(in the rows, 128 means zero)
Each row of numbers belongs to one of the things below and depends on some of the facts about them. Some rows are named. Which thing is each other row?

Known rows:
K553: [ 94 122 164 107 136 130 136 127 115 145 122  93 121 124 119 136 136 100
 116  90 141 135 127 110 113 122 120 124 138 142 120 119 153 148 150 130
 123 151 128 132 144 117 122]
K286: [103 121 148 118 131 140 130 115 128 134 121 123 123 113 122 128 136 116
 125 104 115 130 130 107 122 143 143 162 137 136 112 125 162 143 136 123
 125 147 124 124 159 126 127]
K673: [109 121  99 114 122 152  45  93 184 133  94 163 151 151 171 119 115  83
 133  99 149 131 108 131 180 124 137 114 128  88 147 120 102 124 130  58
 129  89 131 147  94 130 149]
K219: [187 135 104 110 106 106  87 105 190 129 102 199 165 138 176 137 125 134
 147 127 158 136  99 134 206 127 122 123 125  87 131 152 101 121  90  80
 127  91 110 138  90 128 142]
K544: [159 126 146  89 119 104 179 185 101 162 102 138 130 103  93 160 148 123
 107 104 146 120 116 124 158 126 100 119 120 126 103 133 176 137 122 166
 126 165 129 134 136 116 112]
K431: [109 138 145 108 108 107 160 200  99 141  80  91 123 111 121 155 149 111
 108  99 146 126 131 114 129 134 134 122 124 123  99 113 188 112 146 118
 113 167 140 114 144 117  99]
K282: [ 97 142 161 119 132 132 142 103 115 135 129 102 120 123 128 118 143 115
 123 106 136 138 135 105 111 130 134 147 133 121 110 131 155 145 144 110
 124 150 135 126 155 131 123]
K380: [142 131  93 102 112 123 177 105  83  94 148 183 136  89 138 183 128 155
 124 146 123 139 116 146 132 112 134 104  97  74 144 116  81 100 118 124
 113 103 108 107 103 143 105]
K879: [123 116 122 137 125 140 124 136 165 145 127  98 131 153 105 129 134 120
 131 111 142 123 132 128 111 140 121 136 148 182 129 145 141 158 113 178
 153 143 130 133 132 122 139]
K815: [108 120 124 152 122 132 119 139 171 140 120  66 128 163 113 131 135 132
 137 127 140 126 139 128 104 151 131 139 155 198 122 128 136 158 114 165
 160 138 133 128 133 124 140]
K469: [105 128 152 121 129 133 139 107 123 135 125 116 122 123 124 121 141 129
 124 112 113 132 135 110 122 145 135 164 136 126 110 128 160 143 132 122
 127 140 128 128 160 129 130]
K475: [ 89 106  64 149 124 162 117 111 117 102 149 137 124 134 131 158 114 141
 130 153 101 128 126 159 107 134 162 109 113 129 162  98  75 111 123 126
 136  87 121 115 100 143 135]
K477: [115 133 141 129 124 150 122 118 151 140 128 123 133 147 104 120 136  99
 117  95 151 121 139 119 108 124 119 135 139 136 129 153 137 157 132 150
 160 163 139 140 141 133 128]
K248: [103 125 166 109 141 131 138 119 110 138 128 112 114 104 125 122 140  96
 125  99 140 135 125 100 116 121 135 136 128 133 112 138 151 144 140 129
 115 161 128 126 150 128 121]
K443: [ 94 113 123 130 116 156 111 113 153 131 123 132 135 135 112 128 135 121
 123 102 107 122 140 121 121 153 133 175 148 140 125 132 156 153 123 138
 149 138 127 131 155 127 136]
K536: [175 142 163 118 127 147 113 156 151 146 104 137 134 117 116 103 111 103
 123 131 129 155 159 138 107 134 106 134 141 161 140 165 136 157  93 200
 171 168 140 160 132 114 119]
K244: [139 130 166 134 141  98 152 135 123 146 137  85 116 131 118 119 137 151
 135 135 130 132 128 116 125 132 110 137 140 159 105 123 151 142 129 141
 117 143 127 129 145 123 133]
K461: [108 118 105 133 140 133 145 103  74 105 158 129 111 110 140 152 120 147
 137 163 107 140 115 147 112 114 154  93 102 118 144  89  86 104 137 115
 100  88 122 110 102 142 126]

There are 3 kinds of fact about the things: ruplo, gogrem, batedon.
ruplo: points at; gogrem: refers to; batedon: belongs to class
K2 ruplo [K230,K375,K123]
K742 ruplo [K511]
K219 ruplo [K352,K401]
K224 ruplo [K440,K74,K902]
K578 ruplo [K264,K524,K677,K544,K849,K737]
K649 ruplo [K959,K230,K282,K195]
K794 ruplo [K371,K544]
K131 ruplo [K221,K434]
K838 ruplo [K452,K189,K259,K296]
K616 ruplo [K375]
K254 ruplo [K395,K517,K638]
K435 ruplo [K539,K437,K244,K330]
K475 ruplo [K948,K773,K470]
K7 ruplo [K437,K517]
K779 ruplo [K286,K722,K550]
K477 ruplo [K155,K991,K902]
K879 ruplo [K590,K257,K908,K849,K235]
K835 ruplo [K487]
K223 ruplo [K242,K931,K763,K898,K830,K550,K119,K123]
K687 ruplo [K834,K677,K257,K401]
K661 ruplo [K630,K892,K638]
K77 ruplo [K487]
K633 ruplo [K245,K763,K117]
K333 ruplo [K218,K437,K517]
K673 ruplo [K670,K763,K189,K380,K248,K480]
K116 ruplo [K182,K550]
K407 ruplo [K461,K431,K178]
K161 ruplo [K796]
K394 ruplo [K248]
K342 ruplo [K264,K656,K745]
K925 ruplo [K626,K670,K48,K178,K553]
K326 ruplo [K623,K908,K892,K244]
K998 ruplo [K487,K461,K368,K677,K942]
K536 ruplo [K43,K395,K259,K544]
K598 ruplo [K763,K773,K830]
K622 ruplo [K296,K902,K123]
K604 ruplo [K155,K524,K338,K610]
K110 ruplo [K48,K630,K154]
K30 ruplo [K802,K261,K46]
K851 ruplo [K281]
K628 ruplo [K395,K316,K677,K74,K638]
K566 ruplo [K777,K230,K630]
K203 ruplo [K623]
K770 ruplo [K401,K119]
K607 ruplo [K850,K154,K638]
K229 ruplo [K524]
K166 ruplo [K221,K431,K248,K917,K299]
K585 ruplo [K155,K375,K630,K917]
K790 ruplo [K189]
K462 ruplo [K358,K485]
K697 ruplo [K23,K244,K119]
K758 ruplo [K43,K316,K940]
K99 ruplo [K281,K338]
K479 ruplo [K723,K375,K638]
K699 ruplo [K296,K437]
K25 ruplo [K537,K316,K737]
K276 ruplo [K659,K352,K259,K737]
K55 ruplo [K623,K753,K972]
K714 ruplo [K248]
K490 ruplo [K850,K175]
K821 ruplo [K722,K282,K431]
K532 ruplo [K440,K371]
K403 ruplo [K245,K677,K261]
K107 ruplo [K480]
K272 ruplo [K26,K722]
K512 ruplo [K26,K469]
K599 ruplo [K117,K705]
K336 ruplo [K140,K93,K550]
K28 ruplo [K242,K670,K281,K544]
K366 ruplo [K606,K380,K902]
K927 ruplo [K763,K261]
K814 ruplo [K431]
K815 ruplo [K487,K495,K623,K117,K218,K753]
K450 ruplo [K461,K942,K773,K257,K850,K208]
K443 ruplo [K147,K140,K886]
[K2] gogrem K590
[K2] gogrem K908
[K850] gogrem K536
[K299,K794,K365] gogrem K107
[K299,K490] gogrem K886
[K299,K931] gogrem K851
[K431] gogrem K775
[K431,K512,K886] gogrem K794
[K794,K931,K470,K821] gogrem K659
[K7] gogrem K155
[K246,K622] gogrem K715
[K544,K490] gogrem K512
[K544,K330] gogrem K74
[K553,K697] gogrem K230
[K626] gogrem K539
[K626] gogrem K380
[K626] gogrem K814
[K394] gogrem K385
[K536,K155,K385,K590] gogrem K790
[K365] gogrem K902
[K622,K931] gogrem K921
[K931,K917,K385,K257] gogrem K2
[K931,K972,K814] gogrem K532
[K723] gogrem K221
[K723] gogrem K470
[K385] gogrem K440
[K380] gogrem K219
[K221,K539] gogrem K299
[K490,K775] gogrem K352
[K539] gogrem K257
[K182,K107] gogrem K119
[K371] gogrem K931
[K814] gogrem K490
{K2,K440,K742,K140,K299,K248,K431,K282,K224,K578,K794,K131,K524,K773,K838,K434,K616,K259,K763,K435,K745,K623,K7,K477,K544,K879,K189,K550,K835,K119,K223,K610,K908,K553,K368,K117,K77,K633,K737,K333,K195,K537,K116,K175,K672,K245,K407,K161,K626,K394,K925,K326,K536,K365,K834,K48,K316,K110,K30,K851,K352,K942,K495,K452,K940,K203,K375,K155,K770,K902,K330,K154,K585,K790,K385,K99,K221,K123,K638,K178,K469,K753,K55,K972,K714,K821,K401,K517,K43,K898,K539,K208,K338,K286,K659,K74,K656,K512,K599,K28,K244,K23,K480,K366,K722,K927,K886,K485,K815,K892,K677,K670,K796,K443,K630} batedon stastur
{K395,K850,K358,K649,K254,K849,K281,K475,K487,K246,K779,K461,K661,K715,K705,K802,K46,K437,K342,K998,K622,K931,K604,K511,K628,K218,K566,K235,K470,K607,K93,K229,K917,K296,K697,K380,K758,K479,K481,K25,K276,K532,K403,K991,K921,K336,K257,K371,K814,K147} batedon nunefek
{K219,K948,K687,K466,K673,K230,K264,K598,K959,K242,K606,K777,K723,K166,K462,K699,K261,K830,K490,K182,K107,K272,K775,K590,K26,K450} batedon steklastun

Rows to name:
No name comes twice in this set of rows, the named rows included.
[147 139  87 103  92  99 102 160 175 134  63 140 161 153 172 159 133 123
 129 117 174 131 110 140 206 131 118 102 123  74 123 111 123  98 113  59
 125  91 128 131  85 122 123] -> K490
[192 135 132 123 112  97 170 197 136 146 107 170 127 112 111 132 152 150
 133 135 152 113 112 108 152 133 134 134 114 144  96 173 157 125  87 183
 134 177 132 116 137 135 123] -> K352
[191 158 190 110 140 118 136 149 120 139 114 154 126  77 141  88 118 126
 133 145 131 159 152 117 114 123 121 142 128 141 123 181 141 140 104 176
 141 179 134 146 144 117 112] -> K440
[116 116  88 151 136 128 146 105  86 104 162 125 117 124 132 151 117 169
 137 176  92 131 120 158 122 129 145 108 112 122 144  85  88 102 128 118
 112  83 121 114 106 141 133] -> K705
[162 139 133 138 107 116 114 215 165 122 104 181 135 115 124 103 137 114
 131 115 152 102 139 107 111 125 142 144 129 136 123 193 134 101 108 179
 141 182 130 108 142 117 110] -> K851
[101 130 103 114 121 144  62  76 169 122  98 159 149 148 184 116 118 109
 133 111 129 137 115 128 182 139 134 143 127  62 132 108 120 118 132  21
 120  70 125 141 110 133 145] -> K272
[139 155 138 116 122 131 145 121  76  88 134 147 128  86 161 146 107 135
 124 161 110 160 154 157  97 107 132 101 106  69 157 107  84  88 144 106
 112 104 119 118 111 125  89] -> K917
[128 120  81 150 119 114 129 205  99  92 127 155 120 117 140 147 118 149
 127 164 101 109 129 149 116 124 162  99 103 108 145 104 100  55 141 124
 101  91 121  93 107 125 109] -> K470
[115 109 103 113 128 143  50 103 180 137  97 150 146 141 179 124 115  99
 142 109 138 137  99 129 181 132 139 117 129 114 139 111 109 122 120  58
 120  80 122 143  91 125 151] -> K598
[106 114 148 121 137 134 130 127 127 143 123 123 120 111 118 129 138 115
 129 105 124 132 121 109 122 137 139 144 136 156 116 135 154 145 127 148
 125 146 124 130 146 125 131] -> K898
[175 143 138 116 118 109 176 161 126 147 117 150 121 120 108 126 148 143
 129 133 160 123 115 108 149 126 129 130 113 137  99 173 153 144  97 164
 143 180 146 127 135 141 126] -> K74
[183 133 108 131 121 106 147 160  89  87 157 194 138  97 127 144 115 157
 123 156 105 113 137 158 127 101 113  99 113  79 160 128  81  67 144 133
  96 103 103 106 111 114  96] -> K371
[136 138 130 125 142 130 141 129  64 113 134 114 116  87 154 142 101 144
 130 182  93 172 145 167 111 119 138  87 107 119 153  85  93 105 127 117
 116  93 125 131  99 128 108] -> K850
[140 127 135 150 128 102 126 235 130 144  90 137 106 120 123  91 141 134
 130 144 125 102 126 104 126 138 157 138 115 169  97 150 172  95 114 159
 123 163 149 114 145 124 127] -> K119

Now the same things, written a new way:
Named rows:
K43: [133 159 174  84 137 139 111 100 144 115 117 176 130 127  99 102 114 128
 111 187  77 153 122  87 107 173 143 144 132 126]
K834: [130 163 174  82 139 140 113 100 144 112 116 174 129 134  96  99 112 128
 112 185  75 156 121  83 107 174 148 143 134 128]
K380: [154 155 165 117 142 184 111 126 107 133 133 126  84 122 100 109  79 135
  72 174  74 127 155 101  98 192 116 120 129 154]
K773: [127 160 174  80 137 142 116 100 145 113 115 174 130 131  95  97 109 134
 115 179  72 154 121  85 103 174 144 140 135 128]
K219: [138 129 150  89 118 158 105 122 153 117 119 155 122 109  99 128 102 109
  94 136  58 143 157  92  44 162 165 127  70 145]
K166: [ 99 124 160  54 122 165 145 125 127 109 114 127 125 135 113  75  91  89
  87 130  61 144 149  82  32 178 126 120  58 166]
K299: [138 171 187  92 156 145 105 108 140 115 108 157 131 130 106  94 112  99
 111 171  55 140 107  91 100 212 119 152 153 170]
K490: [155 141 162  77 116 171 104 102 143 117 105 145 127 114 117 151  95  99
  63 154  45 142 147  98  43 167 147 117  79 190]
K224: [130 142 171  86 135 142 122  92 160 119 106 181 133 123 106 104 131 132
 106 173  85 130 113 101  80 167 132 138 118 121]
K661: [135 142 148 127 131 173  94 104 120 126 116 121  94 159 124 115 135 136
  65 187 119 112 162 123  60 179 130 120  91 124]
K365: [144 167 182  86 151 148 107 108 135 114 106 174 123 127 108 102 112 111
 106 183  58 144 111  91 102 188 130 154 148 155]
K261: [137 139 150  85 119 152 100 133 136 116 124 155 121 104  90 122  82 110
 102 146  47 164 168  78  70 165 171 134  80 146]
K673: [117 112 156  66 121 163 145 131 141 118 117 147 126  95  98  91  79 107
  98 118  51 140 154  87  40 169 129 120  65 149]
K715: [145 153 153 114 136 174 102 125 113 127 142 125  94 140  97 101  87 143
  78 176  92 137 166  98  96 180 131 122 118 123]
K487: [164 189 139 101 147 204  74 122 134 100 156 128  74 217  92  96  99 162
  74 137  78 150 156  81  54 168 174 117 153 133]
K479: [128 140 150 131 130 168  92  98 116 126 106 118  94 159 128 118 138 134
  66 194 121 112 165 126  61 185 129 120  87 126]
K770: [132 143 169  85 136 148 121  93 163 116 105 184 130 124 100 103 126 140
 112 162  78 134 112 101  74 166 136 136 128 119]
K495: [134 168 173  77 139 144 111 101 143 109 125 171 128 146  97  93 114 126
 106 181  74 156 117  79 103 172 147 144 137 131]

Rows to name:
No name comes twice in this set of rows, the named rows included.
[130 152 177  74 138 141 129 105 142 118 122 172 135 118  96  88 104 127
 111 177  74 148 116  83 108 172 128 142 129 126] -> K189
[134 139 150 114 136 179 111 115 121 126 123 124  94 148 110 100 107 147
  75 167 102 120 161 112  65 180 121 114 105 126] -> K649
[108 141 191  56 148 167 171 102 134 117  94 168 116 126 116  64 108 116
  96 155  61 124  94  95  65 187  91 127 128 165] -> K394
[125 148 172  77 138 144 129 105 152 115 110 182 131 107  87  96  94 147
 124 163  64 153 125  86 102 174 135 136 141 123] -> K763
[128 144 168  84 136 147 123  94 162 114 103 183 130 126  99 103 122 142
 115 162  77 140 116  98  78 168 136 136 129 123] -> K30
[147 151 164  94 135 157  92 141 126 117 121 144 115 108 105 118  87  77
  93 152  37 151 156  82  70 186 156 146  88 176] -> K182
[134 140 163  96 132 145 112  91 169 118  96 193 129 114  98 121 128 152
 118 163  77 137 120 107  75 166 147 135 132 115] -> K578
[134 166 171  76 141 148 112 101 149 109 123 176 126 143  95  95 111 133
 110 171  70 155 117  79  97 170 148 141 141 129] -> K117
[128 138 175  82 157 157 139 109 154 118 108 199 123 119 107  81 126 147
 115 179  85 131 115  87  72 149 123 148 109 142] -> K790
[174 126 160  79 121 153 120 128 151 129 171 151 135 103 110 106 113  73
  64 143  71 117 129  87  52 139 143 143  49 135] -> K699
[125 164 175  98 132 131  92  82 136 115 104 165 131 151 120 114 152 108
  96 217 100 145 121  99  99 176 150 149 108 129] -> K638
[147 180 171  70 146 155 105  97 153 102 139 171 123 173 100  87 124 123
  98 166  74 153 107  75  85 165 156 144 143 132] -> K623
[143 173 193  99 146 146 110 103 145 126 125 165 118 122  98 102 121  99
 102 176  55 136  97  87 111 200 133 147 145 161] -> K539

The same things again, as new rows of numbers:
Some rows with their names:
K532: [139 163 109 124 136 139 122 163 155 149  91 125 113 136 128 130 119 132
  94  98 141  90 105 122 167 137 146]
K815: [140 132  81 153 128 128 167 169 153 138 133 126 109 108 165 168  94 151
 146 188 101 154 108 111 110 180 144]
K638: [121 109 129 147  95 141 105  88 123 131 137 128 131 147 134 108 125 120
 126 131 137 131 155 151  94 142 140]
K461: [125 127 105  95 129 109 148 139 144 137  71 124 140 135 115 113 151 136
 102  79 140 121 146 106 157 138 138]
K511: [124 128 110 103 132 111 132 132 141 130  75 128 138 135 111 110 154 135
  98  79 147 113 148 113 158 135 132]
K107: [119 144 145 176 183  87 142 180  72 145 196 124 206 110 148 158 117 135
 162  94 152 150  76 140 157 119  76]
K296: [124 134 107 119 145 105 112 142 134 109  79 137 129 134 114 104 155 139
 103  84 158 109 155 118 160 143 119]
K630: [125 113 139 130  97 139 118  88 120 137 135 126 134 144 125 106 130 119
 136 131 122 131 154 144  94 133 136]
K368: [119 116 130 120 108 130 134 100 129 118 127 130 126 121 125 126 134 128
 131 155 115 142 149 123 104 127 123]
K117: [120 118 128 120 113 128 140 107 133 116 126 130 122 116 125 133 132 131
 128 160 112 144 145 117 106 127 122]
K358: [123 127 110 100 130 111 133 133 141 129  74 128 139 135 110 108 154 135
  98  78 149 112 150 113 159 135 133]
K616: [156 134 136 157 104 161 111 118 129 169 161 118 126 151 140 126 103 125
 154 147 125 111 118 160  95 151 150]
K208: [121 118 136 121 111 132 129  98 128 118 130 131 126 123 122 123 135 126
 130 153 116 138 151 125 104 124 120]
K299: [ 98 171 131 113 103  91 129 134  53 115 180 165 191 108 148 125 107 124
 133 145 126 152 161 123  95 123  57]
K802: [122 127 110 100 130 112 134 134 143 130  74 127 138 134 112 110 155 134
  96  79 149 113 148 112 158 131 132]
K25: [148 151 103 133 140 133 128 166 161 157 100 122 130 131 127 139 125 139
 102 105 158  93 108 128 164 145 146]
K838: [151 151 135 159 137 146 105 140 133 125 159 132 107 115 131 145 114 138
 152 185 124 110 115 138 112 139 109]
K773: [122 121 138 119 111 133 131  98 131 119 130 129 125 120 119 128 134 126
 127 157 116 136 146 123 105 119 118]

Which thing is each row?
No name comes twice in this set of rows, the named rows included.
[151 150 110 129 139 136 126 162 161 162 101 120 131 135 124 136 126 136
 106  99 156  90 109 130 164 142 146] -> K604
[121 116 131 129 108 133 125  99 125 119 130 130 126 128 126 118 132 127
 132 148 120 138 153 131 102 133 127] -> K892
[113 117 132 123 113 134 125  99 128 121 119 137 113 116 124 121 128 122
 125 152 109 141 150 119 104 122 129] -> K908
[142 168 106 132 146 115 104 177 128 133 116 151 123 131 141 132 105 130
 106  83 158  98 108 133 163 134 129] -> K622
[145 122 149 144 107 107 138  46 169 106 127 137 125 103 111 165 114 148
 138 119 113 152 114 139 101  88 107] -> K659
[114 136 133 100  93 130 119 108 113  83 158 138 132 145 137 130 117 108
 100 145 130 138 134 146 117  97 120] -> K544
[150 144 132 157 124 152 112 132 139 140 158 127 114 120 134 147 108 132
 144 178 127 113 112 144 109 138 126] -> K224
[ 79 110 139 103 143 125 132 144  73  75 145  96 143 194 142  85 154  95
 104  63 126 148 108 145 174 100 140] -> K775
[146 139 126 150 122 149 128 135 145 141 151 124 116 118 138 152 107 134
 142 179 119 123 111 133 110 138 131] -> K879
[144 137  72 122 135 122 177 187 175 168  83 117 130 123 147 157 115 150
 103 108 135 122  99 103 162 168 168] -> K998
[145 142  95 150 130 139 119 161 164 165 102 121 133 145 139 135 117 134
  94  94 170  91 109 143 159 157 163] -> K628
[152 140  98 148 128 137 113 160 149 173 103 118 135 162 139 114 118 135
 116  74 164  89 119 147 150 169 166] -> K661
[112 130 128 110 107 115 118 115 100  91 148 151 127 131 139 120 118 115
 124 139 122 148 148 132 107 116 114] -> K330
[152 149 137 152 128 150 115 134 135 137 158 126 113 121 131 146 112 134
 151 178 119 113 114 138 111 136 119] -> K366
[118 138  86 148 160  92  90 163 124  80  81 149 115 134 129  98 155 149
 109  90 169 112 165 121 161 175 106] -> K437

